In the rows, zero is written as 128.
Group and class of each row:
[185 112 133 109 100 201 131 107 143 138 140 217 128 163 148 129 111 122
 129 130 131 109  40 122 127 108  99 134 130  79 140 124 131 115 121 109
 156]	Q581 Q903
[180 110 143 133 110 233 124 109 155 136 135 154 150 151 144 135 103 132
 133 139 120 117 101 128 116  87  90 141 103 150 127 128 134 113 125 116
 135]	Q613 Q735
[191  89 152 120 111 252 130  94 148 139 141 167 152 152 153 132 116 133
 132 157 127 128  86 127 111  79  81 138 106 138 136 126 124 107 127 107
 148]	Q613 Q24
[179 108 138 121 101 237 120 103 145 137 139 158 152 150 130 137 101 118
 134 157 137 100 100 131 121  94  86 136 110 134 139 121 127 110 125 117
 136]	Q613 Q735
[176 118 139 110 117 200 135  96 138 146 129 231 127 146 140 127 111 124
 126 144 127 137  71 121 119 110 106 126 118  92 143 132 123 117 132 101
 146]	Q581 Q206
[184 105 150 115 113 252 130  83 142 129 133 167 152 150 150 134 107 119
 133 151 132 114  78 115 110  91  80 137 115 133 132 127 141 116 132 119
 145]	Q613 Q735
[172 118 145 129 120 230 128 117 130 132 134 137 149 149 146 135 110 133
 129 147 130 120 112 132 101  88  97 144 101 173 124 125 132 106 127 122
 155]	Q613 Q24
[177 115 137 107 118 197 119 123 134 137 133 193 129 153 134 128 117 137
 131 133 134 123  63 125 125 125 118 134  98 105 139 128 125 118 124 109
 156]	Q581 Q903
[189 116 155 124  98 252 133 102 136 134 137 164 153 146 146 129 120 127
 132 151 130 130  86 137 113  96  96 138  97 176 133 121 130 107 127 116
 142]	Q613 Q220
[156 129 145 130 119 207 129 116 126 137 126 139 153 142 141 130 116 124
 131 139 128 110 111 137 114 103 105 145 105 151 125 130 125 117 123 129
 134]	Q613 Q735
[180 106 150 118  94 252 125  84 141 136 138 170 146 158 143 124  95 111
 127 149 133 122  87 122 119  93  83 136 125 111 137 132 128 111 133 107
 167]	Q613 Q24
[167 120 138 117 107 189 145 113 132 141 140 209 126 158 148 131 116 134
 126 126 126 106  76 132 121 124 106 139 123  87 141 127 128 112 127 106
 136]	Q581 Q903
[179 117 145 121 110 251 125  95 140 138 134 176 150 153 143 130 107 126
 127 154 136 126  87 133 114  95  86 146 106 141 134 119 128 105 121 113
 139]	Q613 Q735
[135 126 127 123 114 128 133 134 129 127 131 152 123 145 137 133 121 136
 121 115 124  96  97 128 112 143 125 130 133 107 124 124 128 124 122 123
 125]	Q581 Q672
[179 112 137 113 116 202 132 101 128 146 131 194 131 153 145 128 122 132
 127 129 121 116  79 118 117 107 112 138 114 118 139 131 136 115 122 102
 154]	Q581 Q672
[197 116 143 127 108 250 129 102 141 137 136 188 158 152 137 130 113 125
 128 150 134 138  72 122 119  95  89 131 105 137 144 119 115 115 126 114
 142]	Q613 Q220
[175 127 139 123 110 220 134 111 138 135 134 148 146 151 143 130 111 128
 129 138 110 106 104 136 119  85  95 142 110 140 144 123 128 113 127 119
 151]	Q613 Q735
[157 122 140 108 118 167 135 119 138 133 134 199 122 148 149 130 126 133
 111 124 124 114  74 128 119 115 118 141 118  92 133 135 125 115 128 113
 134]	Q581 Q903
[170 105 154 126 103 229 131  98 141 132 132 158 162 151 142 132 107 124
 130 146 128 121 100 129 111  79  90 143 115 131 125 126 117 112 126 113
 148]	Q613 Q735
[195 107 142 123 109 252 122  96 134 130 138 181 151 152 124 129 118 126
 129 162 126 146  74 132 110 106  81 131  93 146 139 123 122 110 123 110
 145]	Q613 Q24
[186 113 146 116  98 238 124 123 140 133 145 155 146 143 140 131 113 115
 128 141 125 103  94 166 123  90  90 138 100 130 133 121 130 108 137 117
 143]	Q613 Q735
[183 109 144 117 103 238 131 112 145 131 133 171 148 163 142 128 115 121
 129 162 135 132  88 123 117 113  97 137 111 117 131 122 123  99 131 108
 152]	Q613 Q220
[156 124 131 125 111 161 134 127 129 138 139 174 122 148 150 131 117 145
 128 124 126 114  97 142 120 134 123 131 112 113 125 133 134 117 123 112
 140]	Q581 Q903
[232 117 142 104 115 252 145  93 136 135 143 252 133 168 141 146 124 132
 129 160 130 171  14 114 118 114  98 120  86  97 150 117 112 120 127  93
 172]	Q581 Q206
[183 113 140 124 116 225 125 101 144 131 131 163 146 149 165 130 107 128
 123 136 126 125  93 130 117  83  86 134 108 139 131 123 123 116 124 103
 134]	Q613 Q220
[189 104 151 111 104 240 137  91 138 136 134 186 149 152 140 127 113 121
 132 153 128 129  75 123 116  96  84 135 104 116 146 120 122 113 138 118
 175]	Q613 Q24
[210 110 133 124 107 252 125 104 135 130 136 158 154 149 134 126 114 128
 129 151 136 131  76 133 106  99  85 135  99 159 135 110 124 114 127 123
 138]	Q613 Q220
[184 118 143 116 116 252 128 103 138 128 129 156 151 145 135 133 114 128
 135 163 126 150  85 128 117  93  85 147 115 151 134 122 127 121 127 129
 130]	Q613 Q220
[151 117 147 123  92 201 129 111 142 143 131 148 147 161 148 127 102 141
 128 124 127  70 126 139 113  69  90 130 159 114 121 127 129 103 122 113
 130]	Q613 Q220
[171 124 149 116 110 156 136 125 142 142 131 199 128 150 131 127 126 139
 129 124 122 115  90 128 126 104 121 133 111 111 137 131 119 124 133 105
 145]	Q581 Q206
[229  98 152 118  99 252 131  82 141 136 137 221 155 165 145 120  99 113
 129 176 132 153  46 116 120  94  65 144  90 128 145 117 118 116 129 101
 172]	Q613 Q735
[173 116 133 116 110 189 135 109 140 143 141 201 128 147 133 132 108 131
 123 143 121 119  67 125 119 135 101 135 105 119 145 124 122 116 124 103
 141]	Q581 Q672
[185 110 149 121 102 252 133 109 128 133 130 150 137 155 134 132 107  82
 129 147 127 129  89 120 115  90  94 142 110 131 138 125 133 120 123 118
 150]	Q613 Q735
[173 113 150 120 105 224 127 110 139 138 131 136 141 154 138 135  91 127
 131 145 133  90 100 131 111  85  81 134 118 141 122 121 134 113 124 115
 134]	Q613 Q735
[162 114 142 127 110 246 127 101 143 136 134 169 152 160 139 133 111 130
 148 153 131 130  91 126 113  96  93 141 103 130 128 125 111 113 130 110
 137]	Q613 Q735
[158 118 143 126  96 212 133 124 129 133 133 126 144 152 145 131 102 119
 128 123  53  91 115 134 116  70  87 141 128 104 124 126 138 100 127 109
 130]	Q613 Q220
[192 114 137 109 102 223 140 111 145 137 137 214 127 153 148 131 106 132
 125 142 127 133  61 120 107 107  91 132 112 110 146 127 135 119 129 101
 149]	Q581 Q672
[174  98 141 121 106 217 130 115 139 137 138 138 175 146 139 107 119 129
 130 141 133  99  87 127 111  90  88 135 110 131 132 120 124 112 136 135
 134]	Q613 Q24
[145 119 136 138 114 188 129 119 127 135 125 115 140 144 146 130 132 130
 130 133 127 111 134 144 105 104 113 138 113 148 123 125 128 110 121 131
 133]	Q613 Q220
[175 121 136 118 111 205 145 107 139 139 135 223 126 139 148 127 126 139
 125 145 125 144  57 129 113 116 108 141 106 100 139 123 124 111 125  96
 155]	Q581 Q903
[197 107 139 124 104 246 139 100 138 132 133 181 144 148 132 130 117 123
 123 149 127 132  82 124 100 105  77 134  99 131 136 121 125 118 126 122
 154]	Q613 Q24
[238 107 150  94  90 249 140  82 147 143 137 252 129 164 150 109  94 112
 130 153 124 121  34  99 123  83  80 129 111  67 133 112 125 114 140  82
 181]	Q581 Q206
[155 115 147 125  89 208 131 103 147 142 126 150 149 160 148 131 102 116
 129 133 126  63 115 132 108  85  83 144 147  92 132 127 130 102 128 111
 143]	Q613 Q220
[141 113 140 112 111 137 134 117 145 129 127 188 125 151 135 131 115 134
 117 117 124  91  90 125 123 116 124 132 143  80 132 131 128 112 142 113
 138]	Q581 Q206
[194 111 152 104  99 203 140  89 155 151 136 252 134 166 145 128 108 125
 125 138 129 101  67 130 116  79 100 133 124  74 140 116 119 121 135  92
 166]	Q581 Q206
[200 122 127 134 121 252 132 108 133 130 136 164 147 140 142 134 134 141
 132 152 126 177  80 134 115 113 104 136  80 188 126 125 126 116 116 120
 129]	Q613 Q735
[186 117 147 116  93 228 107  94 139 146 132 169 159 164 147 128  86 119
 134 138 122  58 125 139 119  44  74 138 129 101 132 135 141 105 136 101
 155]	Q613 Q735
[205  97 146 128 101 252 128  88 144 129 142 204 156 148 139 131 118 124
 134 161 130 155  63 127 108 111  85 143  87 153 139 113 117 113 122 113
 154]	Q613 Q735
[193 108 136 137 114 250 135  99 134 148 132 140 160 135 132 136 117 129
 137 160 131 140  90 131 115 110  87 134  87 172 134 121 115 115 119 120
 120]	Q613 Q735
[175 116 152 118 105 241 131 109 142 148 129 151 147 152 143 132  98 127
 127 140 128 107 118 121 109  60  55 153 119 133 131 120 128 109 128 100
 138]	Q613 Q24
[167 119 139 114 117 195 142 101 133 140 139 211 131 171 141 138 135 137
 126 142 131 136  68 130 118 165 118 136 105 115 130 123 121 115 126 103
 153]	Q581 Q206
[195 100 149 120 101 252 128  91 141 120 131 182 155 161 146 128 103 120
 131 159 128 119  77 123 112  85  80 134  98 148 139 119 124 108 126 112
 144]	Q613 Q735
[198 109 138 118 105 223 137  95 141 144 139 245 130 153 142 132 129 128
 126 159 126 158  53 129 115 142 104 132 107 109 140 126 117 117 125 102
 170]	Q581 Q903
[202 109 152 111  98 252 117  87 146 140 134 181 160 162 153 132 104 114
 134 157 131 108  77 121 115  69  79 149 112 127 133 122 127 116 128 111
 154]	Q613 Q735
[170 111 142 125 103 239 134 113 157 133 133 163 148 149 145 133 104 124
 131 149 128 128 109 114 110 104  90 140 119 129 115 124 117 112 140 114
 145]	Q613 Q735

Group and class of each row:
[150 150 137 150 138 143 174 159 148 130 130 126 144 122 204 142 121 141
 143 119 113 153 137 130 140 139 153 140 135 133 105 123 140 129 103 126
 114]	Q728 B
[146 153 130 144 147 140 153 147 154 123 139 148 141 115 209 148 115 134
 148 122 118 152 123 127 145 135 149 143 140 126 110 126 144 125 121 124
 116]	Q728 B
[142 141 125 133 140 138 122 143 155 124 112 141 135 135 182 138 132 129
 142 134 108 156 128 131 131  94 150 116 125 118 126 136 102 179 119 116
 112]	Q649 G
[138 141 126 138 132 153 156 130 137 122 136 122 132 124 171 141 119 126
 140 113 135 150 140 142 140 127 146 137 135 123 116 132 135 135 122 118
 119]	Q728 B
[149 151 142 143 140 130 154 147 159 120 114 131 127 115 176 134 142 135
 137 125 106 126 136 132 131 130 147 158 136  91 121 145 138 131 137 134
 109]	Q493 Y
[140 153 143 159 134 138 137 154 155 125 120 129 137 122 190 137 126 139
 133 130 119 164 126 126 140 121 152 150 142 118 123 123 118 124 128 127
 110]	Q649 W
[154 143 138 142 139 136 147 142 140 122 118 128 123 126 186 134 134 136
 145 129 100 154 115 128 143 135 150 156 137 120 108 140 123 120 138 136
 100]	Q493 F
[135 155 129 130 159 124 123 148 151 109 114 141 116 118 199 122 132 148
 130 139 117 162 111 133 142 130 142 197 117  95 125 192  85 139  99 142
 111]	Q649 G
[152 139 138 153 133 136 164 136 148 125 109 116 119 128 159 160 139 141
 131 118 116 137 129 134 127 136 143 169 131 111 119 151 136 147 138 135
 125]	Q493 V
